[ 30 -22  -1   4 -25 -23   7   7   4   0   9   2   4  -8  28   6   1   0
  -4  -3 -23  -6   2  -3 -17   2   8   3 -19  -7 -20   7  11   0  -2   7
  26  -4  20   8   2   8  -3 -11]  Fele
[ 30 -22  -1   4 -25 -23   7   7   4   0   9   2   5  -8  28   6   0   0
  -4  -3 -23  -6 -10   1   0 -52  26   4  21   5 -10   0  -2  -9  13 -10
  -5 -18 -14  -3  10  -8  -1  -1]  Duki
[ 30 -22  -1   4 -25 -23   7   7   4   0   9   2   4  -8  28   6  -5   0
  -4   4 -23  -6  30   1   0 -52  26   4  21   5 -10   0  -2  -9  13  30
   0   4   2 -38  -3 -23   7 -23]  gebo
[ 30 -22  -1   4 -25 -23   7   7   4   0   9   2   4  -8  28   6   1   0
  -4  -3 -23  -6  14   1   0 -52  26   4  21  21 -10   0  -2  -9  13 -10
  -5 -18  15  -3  10  -8   3   2]  duti
howmany Duki: [0] : 5
howmany gebo: [4] : 6

[-56 -49   5  29 -13 -40  -8  16] -> Naz
[ 30 -15  -8 -55   4 -25   0  32] -> Kizep
[-21 -49 -25 -13 -21  29 -18  17] -> Rus
[ -8 -55  -5  30   4  -8 -16  30] -> Zab
[ -8 -55 -15  30   4 -11 -16  29] -> fil
rev: [-25   4 -55  -8 -15] : Kizep
all Rus: [29] : 5
howmany Zab: [-56] : 0
all Rus: [17] : 7
rev: [  4  30 -15 -55  -8] : fil

[  2  15   1   2   6   1   3   1   8  19 -12 -12 -17   1 -20   1   8 -12
 -17  12  15   2   2  13   1  10   0   6 -14 -15  -3  -9   1 -17   1   1
   3] : mudu
[ -5 -18   8   5 -14 -12  -7   2  -2 -10   9   4  24   1  17  -1 -10  -5
  10  -7  -9  -2 -17  -7  -7 -25  -5  -7  21  13  -4 -11  -7   8  -5   4
   2] : mefu
[ -8   9 -22  12  12 -42  -8 -13  12  24 -13 -16  -3   5 -14  -2   0 -10
 -20  13  18  15  17  12  -6  11 -10  17   1 -13 -10 -29   9 -24  -8   7
  10] : lufe
[ -8  11 -22   8   4 -40  -6  -4   7  26 -13  -9 -10   5 -11  -6  -1 -17
 -15   8  20  15  13   3  -7 -12 -11  15   2 -15  -3 -20  13 -26 -16   7
   9] : Pinu
[-10 -10 -19   8  12 -44 -14   0  -3  22  -7   3  -9  12 -10 -14  -7 -19
  -4  -3  18  14  12 -14 -11 -23 -18  15  14  12   4 -10  11 -27 -29  12
  11] : digi
howmany mefu: [-7] : 6
all digi: [12] : 4 13 22 29 35
howmany mudu: [1] : 9
rev: [ -3 -15 -14   6] : mudu
rev: [-14   6   0  10   1  13   2   2  15  12 -17 -12] : mudu
howmany digi: [12] : 5
howmany digi: [11] : 2

[-39 -39 -13 -39] : dure
[  5  -9 -18 -29] : pedi
[10 -9 10 10] : fot
[ 12 -18 -29  12] : ritik
[-38 -21  19   4] : Dupo
[  5  10 -18 -29] : Zevi
[  2 -12 -12 -12] : munud
[  0   1 -46 -18] : pupag
[-14  56   6   5] : konoz
[-21  -2 -36   8] : dipe
[-22  42  19   4] : rozek
[-18 -30  12  15] : bir
rev: [-29 -18  10] : Zevi
howmany fot: [10] : 3
all dure: [-39] : 0 1 3
rev: [ 12 -29 -18] : ritik
howmany munud: [-12] : 3
rev: [-36  -2] : dipe

[-16 -13 -17  43 -13 -22 -20 -18  37 -18 -17 -17 -21 -26 -12 -12 -18 -14
  41 -13 -19 -13 -19 -25] -> rata
[-16 -28 -14 -14 -15 -17 -15  49 -17  44 -34 -16 -15 -31  49 -36  42  48
  11 -30 -15 -20 -15 -19] -> nazel
[-26 -27 -22 -19 -25 -26 -25  49 -12  47 -33 -26 -25 -31  49 -39  45  49
   2 -26 -26 -26 -25 -28] -> Zot
all rata: [-13] : 1 4 19 21
howmany rata: [-13] : 4

[-26 -20 -19  33  22] : pilo
[ -8  22   7   4 -20] : bili
[ 3 -5  3  3  3] : Nem
[  8   9 -24  10 -12] : lum
[  8   9 -24  10  23] : vimup
[48 -7  7 -2  6] : fop
[ -8  22   7 -47 -20] : melol
[ 36 -10   3 -48 -16] : zok
[ 31 -10   3 -48 -16] : vute
all Nem: [3] : 0 2 3 4
rev: [-12  10] : lum

[22 29 25 16 35 16 25 32 21 40 20 31 32 22 26 23 33 26 24 22 19 28 19 27
 28 31 24 28 27 31 34 27 25 22 21 20 21 25 29 15 26 23 22 23 22 28 21 30
 25 23 19 22 28 23 27 32 35 25 34 25] -> vav
[25 35 20 27 32 27 28 20 28 36 21 25 34 36 21 24 30 25 31 30 24 31 26 22
 27 32 19 26 32 31 20 23 14 33 27 20 24 19 22 21 34 28 26 20 36 22 22 36
 22 20 22 24 26 26 24 28 22 29 32 23] -> furan
[21 36 31 31 18 36 18 20 23 32 18 30 19 30 25 20 34 28 33 32 13 39 27 39
 20 29 22 26 19 17 24 21 24 18 37 29 33 15 18 28 26 35 31 26 37 20 32 12
 28 20 39 16 32 26 29 27 22 25 23 18] -> Dom
[28 24 16 24 32 23 20 25 24 33 27 19 22 33 30 29 34 24 35 27 24 27 26 19
 28 34 26 22 33 50 19 23 26 19 31 23 26 27 21 20 22 30 22 26 28 28 20 16
 24 40 27 21 36 19 30 24 27 26 26 23] -> vinu
all Dom: [39] : 21 23 50
all Dom: [27] : 22 55
all furan: [21] : 10 14 39
all Dom: [13] : 20

[ 21 -20  21 -22 -22 -19  20  19  19  21   7 -20   4  20 -21 -24  20  20
  23]  moz
[  8 -23  31  31  25  31  25  21  17  28  46 -22  46  31  46 -30  46 -30
  24]  Gim
[ -9  32 -13  10 -13  20 -20 -14 -13 -22  21  13 -23  13 -13   1  -9 -15
 -23]  Melit
[-28  28 -19  31 -33  20 -23 -27 -27 -18  -6  33   2 -17  18  28 -29 -34
  47]  lura
all Melit: [13] : 11 13
all Melit: [-13] : 2 4 8 14
rev: [ 20 -24 -21  20   4 -20   7  21  19  19] : moz
howmany Melit: [13] : 2
howmany moz: [-24] : 1
all Gim: [46] : 10 12 14 16
all Gim: [31] : 2 3 5 13

[ 46 -18  46 -45 -49  49 -22 -47]  tude
[ 47 -45  49 -46 -46  48 -47 -41]  Nur
[-48 -41 -41  46 -39  46 -41 -30]  Sirab
[ 43  38 -49  41 -49  43  43  43]  bav
[42 42 46 48 19 42 42 21]  vuz
[ 45 -46  47 -30 -42  39 -50 -30]  Div
[-45  43 -46  41  48 -46  48  37]  Mis
[-44 -16 -46  48  48 -43 -14  51]  Niku
[-49  -2  47 -48 -49 -49  -4 -40]  mip
[ 47 -26  45 -49 -50  47 -33 -41]  rerud
[ 45 -42  45 -44 -48  47 -49 -39]  reg
howmany Sirab: [46] : 2
howmany bav: [43] : 4
howmany Div: [-50] : 1
all mip: [-49] : 0 4 5
howmany vuz: [42] : 4

[ 4 21  6 18 21 22 17 17  4  9] = gusuv
[ 47  47 -22  47  35  46  35  35  47  47] = pidu
[27 -4 31 -6 -4 -3 -7 29 31 -8] = vad
[ 45 -14  33  -1  34  -1   2 -20  40  37] = pegad
[27 51 31 -6 -4 -3 -7 29 31 -8] = Fanul
all Fanul: [-7] : 6
howmany pegad: [-14] : 1
all vad: [-4] : 1 4
all pidu: [47] : 0 1 3 8 9
find: [27 -4 31 -6 -4 -3 -7 29 31 -8] : vad
all gusuv: [9] : 9

[  8 -11 -41 -45 -16] : Veten
[-30   9  31  23 -35] : digu
[-41 -11 -10 -41 -44] : pum
howmany pum: [-44] : 1
howmany pum: [-11] : 1

[-13  32  16 -28  46] -> naf
[  5   9  39 -24  37] -> supon
[ -3  -3 -13 -50  29] -> Lono
[ 39 -44 -20  10 -42] -> ruva
[-15  -4 -53  39  14] -> Mudi
[36 17  7 37  7] -> Lisi
[ 15 -51  14 -23  24] -> mivor
[ 35   1  15  18 -28] -> dogo
[ 18  18  40 -10 -11] -> zem
[ 30  -4  24   5 -18] -> migaf
[31 23 12 27 23] -> Filet
howmany mivor: [16] : 0
all Lono: [-50] : 3

[-35 -13 -31 -43]  Buk
[15 23 15  2]  nak
[ -8  -9   3 -23]  puge
[  6  21 -10 -21]  Mapit
[ -8  -9  31 -20]  sovap
[ 6 21 -7  0]  fuvas
[ 22  -2 -11  -4]  guv
all nak: [15] : 0 2
find: [  6  21 -10 -21] : Mapit
find: [ -8  -9   3 -23] : puge

[ 36   5 -17   3 -21  40  -4   6   2 -21   6  40  20  11 -20   2  -3   3
  -3 -17 -31 -10  18  33  38  -5  22  35   4] -> Lafev
[-10  -2  -4 -17  -3   1  -4   0 -28  41  30 -22  -2  28 -11 -15  31 -17
 -32 -18   4   0  25  12 -12  15 -15 -21 -28] -> pules
[-37  25 -20 -25  32 -16  15  12 -22  19  43 -19 -12   9 -13 -23  18 -25
 -32   0  21  18  30  -4 -33   0 -26 -21 -11] -> Tugav
rev: [-12  12] : pules
rev: [ 11  20  40   6 -21   2] : Lafev

[-16 -16  33 -16] : Zakis
[-9 10 23 15] : fesal
[ -9 -28 -10  15] : Voz
[-27  -3 -15 -20] : Nolu
[25 25 32 32] : bebu
[ -7   2 -29 -20] : tufo
[ 20  -3 -20  19] : ranek
[ -2  -3 -20  49] : Fize
[ 2 -7 43 28] : podi
rev: [-20 -15] : Nolu
find: [ 2 -7 43 28] : podi
howmany Zakis: [-16] : 3
all Zakis: [-16] : 0 1 3
all bebu: [32] : 2 3

